Below is a small trained network, with its code and all its weights. Each question gives an input and a target symbol and asks what happens when units are switched off, that is, made to give their printed mean instead of their output.

import numpy as np


def w(rows, s, z=0):
    codes = np.array(rows[::2]) - 128.0
    scale = np.full(codes.shape[1], s)
    scale[-1] = z or s
    return codes * scale


def f(y):
    return np.maximum(y, 0)


def softmax(a):
    e = np.exp(a - a.max(-1, keepdims=True))
    return e / e.sum(-1, keepdims=True)


def log_softmax(a):
    a = a - a.max(-1, keepdims=True)
    return a - np.log(np.exp(a).sum(-1, keepdims=True))


def net(x, mask):
    ids = ['αβγδεζηθλμξπστψω'.index(c) for c in x.split()]
    T = len(ids)
    res = E[ids] + P[:T]
    u = 0
    for l in range(2):
        r = res
        for j in range(2):
            rows = slice(3 * j, 3 * j + 3)
            q, k, v = (r @ M[l][rows].T for M in (Q, K, V))
            z = softmax(np.where(np.tri(T) > 0, q @ k.T / 3**0.5, -1e9)) @ v
            o = O[l][rows]
            res = res + np.where(mask[u + j], z, o[:, -1]) @ o[:, :-1]
        u += 2
        y = f(res @ A[l][:, :-1].T + A[l][:, -1])
        res = res + np.where(mask[u : u + 8], y, B[l][:, -1]) @ B[l][:, :-1]
        u += 8
    return log_softmax(res[-1] @ U[:, :-1].T + U[:, -1])


Q, K, V, O, A, B = {}, {}, {}, {}, {}, {}
E = w([
[153,122,120,176,161,107,150],'α',
[100,153,123,204,72,162,161],'β',
[197,102,90,152,108,179,135],'γ',
[113,127,141,203,190,141,135],'δ',
[127,136,185,5,12,115,185],'ε',
[213,168,111,95,126,80,122],'ζ',
[91,121,211,170,212,137,135],'η',
[116,122,83,121,147,86,40],'θ',
[127,154,178,152,174,122,115],'λ',
[157,82,120,105,203,143,167],'μ',
[88,218,81,123,122,124,148],'ξ',
[114,166,196,176,110,109,129],'π',
[140,117,109,189,163,105,147],'σ',
[36,136,39,121,163,150,106],'τ',
[80,61,117,109,45,138,205],'ψ',
[120,37,173,180,29,87,74],'ω',
],0.024)
P = w([
[130,104,160,154,101,4,175],'0',
[111,130,102,167,187,96,109],'1',
[126,130,124,153,166,107,109],'2',
[134,132,139,142,150,113,104],'3',
[137,136,151,135,136,121,104],'4',
[137,140,162,133,125,124,102],'5',
[140,146,171,131,114,128,101],'6',
],0.013)
Q[0] = w([
[92,112,127,110,194,127,82],'0.h1',
[55,82,72,143,43,149,177],'0.h1',
[228,158,125,53,139,51,194],'0.h1',
[127,104,60,127,53,155,110],'0.h2',
[100,87,159,76,91,169,202],'0.h2',
[15,185,141,2,179,75,157],'0.h2',
],0.0088)
K[0] = w([
[79,145,151,75,171,92,109],'0.h1',
[115,149,94,134,2,137,178],'0.h1',
[163,158,131,50,121,109,201],'0.h1',
[111,144,119,120,76,158,91],'0.h2',
[106,39,144,79,141,169,202],'0.h2',
[32,159,147,4,157,99,90],'0.h2',
],0.0088)
V[0] = w([
[89,148,121,89,132,163,126],'0.h1',
[66,131,121,101,170,2,153],'0.h1',
[62,142,194,81,154,87,108],'0.h1',
[137,140,126,188,89,157,65],'0.h2',
[129,158,106,154,61,145,129],'0.h2',
[129,169,81,104,71,119,112],'0.h2',
],0.0068)
O[0] = w([
[94,93,85,129,114,125,149,8],'0.h1',
[60,151,69,167,195,156,57,142],'0.h1',
[161,128,33,170,156,92,125,2],'0.h1',
[85,95,86,103,227,144,103,141],'0.h2',
[58,107,105,180,255,73,179,143],'0.h2',
[88,199,55,93,187,85,55,112],'0.h2',
],0.0089,0.0033)
A[0] = w([
[177,119,177,199,49,58,167,54],'0.n1',
[119,197,92,123,127,2,169,26],'0.n2',
[118,133,225,100,113,5,149,232],'0.n3',
[91,53,20,110,254,224,103,230],'0.n4',
[86,213,163,242,162,124,160,252],'0.n5',
[181,221,112,21,52,152,160,63],'0.n6',
[119,127,146,46,65,140,115,27],'0.n7',
[235,181,93,68,97,127,76,125],'0.n8',
],0.0074,0.0027)
B[0] = w([
[114,98,154,105,152,78,84,224],'0.n1',
[133,126,110,64,101,187,69,209],'0.n2',
[154,146,94,217,159,137,135,242],'0.n3',
[121,170,158,193,144,3,148,247],'0.n4',
[158,142,118,114,104,148,157,222],'0.n5',
[56,140,210,136,129,137,52,213],'0.n6',
[34,117,168,137,136,51,58,155],'0.n7',
[175,129,198,140,154,181,82,254],'0.n8',
],0.011,0.0053)
Q[1] = w([
[121,48,120,143,155,100,44],'1.h1',
[141,2,169,79,55,163,161],'1.h1',
[135,201,139,204,131,164,94],'1.h1',
[124,207,238,51,152,113,175],'1.h2',
[82,180,152,114,101,99,160],'1.h2',
[147,26,154,158,164,74,88],'1.h2',
],0.0091)
K[1] = w([
[129,41,129,164,141,136,37],'1.h1',
[135,84,134,97,101,152,170],'1.h1',
[114,255,189,223,135,235,155],'1.h1',
[100,163,175,240,103,198,123],'1.h2',
[81,173,141,176,119,113,184],'1.h2',
[170,68,180,67,191,95,178],'1.h2',
],0.0084)
V[1] = w([
[170,213,141,156,26,90,128],'1.h1',
[150,93,78,118,144,117,127],'1.h1',
[123,172,209,94,165,112,193],'1.h1',
[212,205,116,89,124,80,147],'1.h2',
[126,254,145,198,67,128,151],'1.h2',
[156,105,208,96,226,110,159],'1.h2',
],0.0062)
O[1] = w([
[15,209,204,175,101,211,234,205],'1.h1',
[188,80,136,78,115,150,83,80],'1.h1',
[103,229,6,2,192,85,183,151],'1.h1',
[163,101,191,123,193,131,158,185],'1.h2',
[52,157,3,108,114,161,166,176],'1.h2',
[110,157,34,182,62,103,107,254],'1.h2',
],0.0054,0.0062)
A[1] = w([
[184,70,82,108,142,246,195,91],'1.n1',
[136,41,124,120,107,34,199,250],'1.n2',
[118,144,42,64,124,133,150,10],'1.n3',
[214,144,115,121,108,168,243,165],'1.n4',
[144,49,120,119,86,163,98,138],'1.n5',
[143,76,179,2,62,152,60,49],'1.n6',
[28,110,107,193,133,26,197,22],'1.n7',
[102,164,172,216,116,51,143,42],'1.n8',
],0.0088,0.0022)
B[1] = w([
[108,126,80,39,90,146,30,151],'1.n1',
[66,218,126,189,131,205,190,185],'1.n2',
[123,125,158,46,146,193,135,137],'1.n3',
[176,153,1,145,47,155,38,187],'1.n4',
[107,94,110,92,137,166,101,153],'1.n5',
[64,76,249,99,212,122,209,176],'1.n6',
[154,92,138,65,53,123,127,227],'1.n7',
[139,87,93,138,215,132,133,252],'1.n8',
],0.0095,0.011)
U = w([
[154,176,71,254,218,169,225,177],'α',
[179,151,21,134,25,144,33,166],'β',
[135,15,93,37,138,199,81,161],'γ',
[179,65,214,97,155,126,241,115],'δ',
[43,141,142,160,126,97,95,126],'ε',
[186,207,186,131,183,113,110,64],'ζ',
[101,125,117,141,118,135,115,89],'η',
[96,137,86,151,126,49,43,108],'θ',
[116,140,129,140,107,111,118,101],'λ',
[112,136,134,138,105,116,132,116],'μ',
[77,161,78,92,176,189,141,88],'ξ',
[129,112,118,121,131,136,139,98],'π',
[105,141,138,152,85,95,110,135],'σ',
[102,111,98,93,113,75,131,191],'τ',
[60,95,140,163,55,169,185,157],'ψ',
[69,46,82,188,161,191,72,1],'ω',
],0.0079,0.0062)

Each question gives the input, a string of symbols that net reads in full, and the target symbol t.
The units are the heads (3 rows each of Q, K, V and O) and the neurons (one row each of A and B). Each row of codes is followed by its name. A weight is (code - 128) times the scale printed after its matrix; where a second scale follows, it is the last column's (O, A, B and U).
mask holds one flag per unit, layer by layer, with each layer's heads first. A switched-off unit (its flag False) gives its mean, the last column of its rows in O or B, instead of its output. The means were averaged over made-up inputs and are rounded, as every weight is.
A unit's drop is (log p(t) with every unit on - log p(t) with that unit switched off) / (log p(t) with every unit on - log p(t) with every unit switched off).
The circuit of an input: a set's keep is (log p(t) with only the set's units on - log p(t) with every unit switched off) / (log p(t) with every unit on - log p(t) with every unit switched off). Starting from the 12 units with the biggest drops (on a tie, the unit counted first), units are removed one at a time, each time the one whose removal leaves the highest keep (on an exact tie, the one counted first), for as long as the keep stays at least 0.8.
circuit, biggest first: the units of the circuit, biggest drop first
top k neurons: the k neurons with the biggest drops, biggest first
top k neurons in layer l: the k neurons of layer l with the biggest drops, biggest first
which heads matter: for each layer, one digit per head in row order, 1 if its drop is at least 0.15 and else 0, layers parted by /
drop of u: that unit's drop, to one decimal
input γ μ γ γ γ, target δ: circuit, biggest first : (0.h1; 1.n6)
input ψ γ ζ ζ μ, target α: top neuron : (0.n4)
input μ τ ζ μ λ γ, target α: circuit, biggest first : (0.h2; 0.n4; 1.n8)
input η γ γ ε, target ε: top 2 neurons : (0.n6; 0.n2)
input γ μ ζ μ μ, target γ: circuit, biggest first : (0.h2; 0.n4; 1.n1)
input ω μ μ, target β: circuit, biggest first : (0.h2; 0.h1; 0.n6; 1.n4)
input γ ζ τ, target τ: circuit, biggest first : (1.n7; 0.n4; 0.h1; 1.h2)
input γ μ ζ μ μ μ, target δ: which heads matter : 01 / 01
input α γ ζ π δ ξ α, target β: top 2 neurons in layer 0 : (0.n5; 0.n6)
input μ μ γ μ, target γ: top 2 neurons : (0.n4; 0.n3)
input ε γ σ γ, target β: circuit, biggest first : (0.n6; 1.n4; 1.n6)
input μ η γ, target α: circuit, biggest first : (0.n4; 0.h2; 1.n8)
input μ ξ γ μ, target β: top 3 neurons in layer 0 : (0.n6; 0.n1; 0.n7)
input γ ξ σ γ ω γ μ, target α: which heads matter : 00 / 00
input γ μ λ, target α: top neuron : (1.n7)
input μ ζ ε δ ψ α δ, target β: top 4 neurons : (0.n5; 0.n6; 1.n4; 0.n4)
input γ γ μ θ γ γ, target δ: top 2 neurons : (1.n6; 0.n3)
input γ ζ α θ ζ γ ξ, target ξ: top 2 neurons in layer 0 : (0.n5; 0.n1)
input γ ψ γ γ, target γ: top 3 neurons : (0.n4; 0.n3; 1.n1)
input ζ γ β γ γ π, target α: top 2 neurons in layer 0 : (0.n3; 0.n1)
input γ ψ μ γ γ, target γ: top 4 neurons : (0.n4; 0.n3; 1.n1; 1.n6)
input γ μ ξ ζ, target ζ: top 3 neurons in layer 0 : (0.n8; 0.n2; 0.n4)
input μ δ ψ μ δ, target β: top 3 neurons in layer 1 : (1.n4; 1.n6; 1.n2)
input θ μ ξ, target ξ: top neuron : (1.n3)
input ψ γ β β, target β: drop of 0.n6 : 0.2
input β ε τ γ η, target α: drop of 1.n2 : -0.1
input ω ω γ γ η, target α: drop of 1.n7 : 0.3
input ζ ψ τ ω, target ω: drop of 1.n2 : 0.1
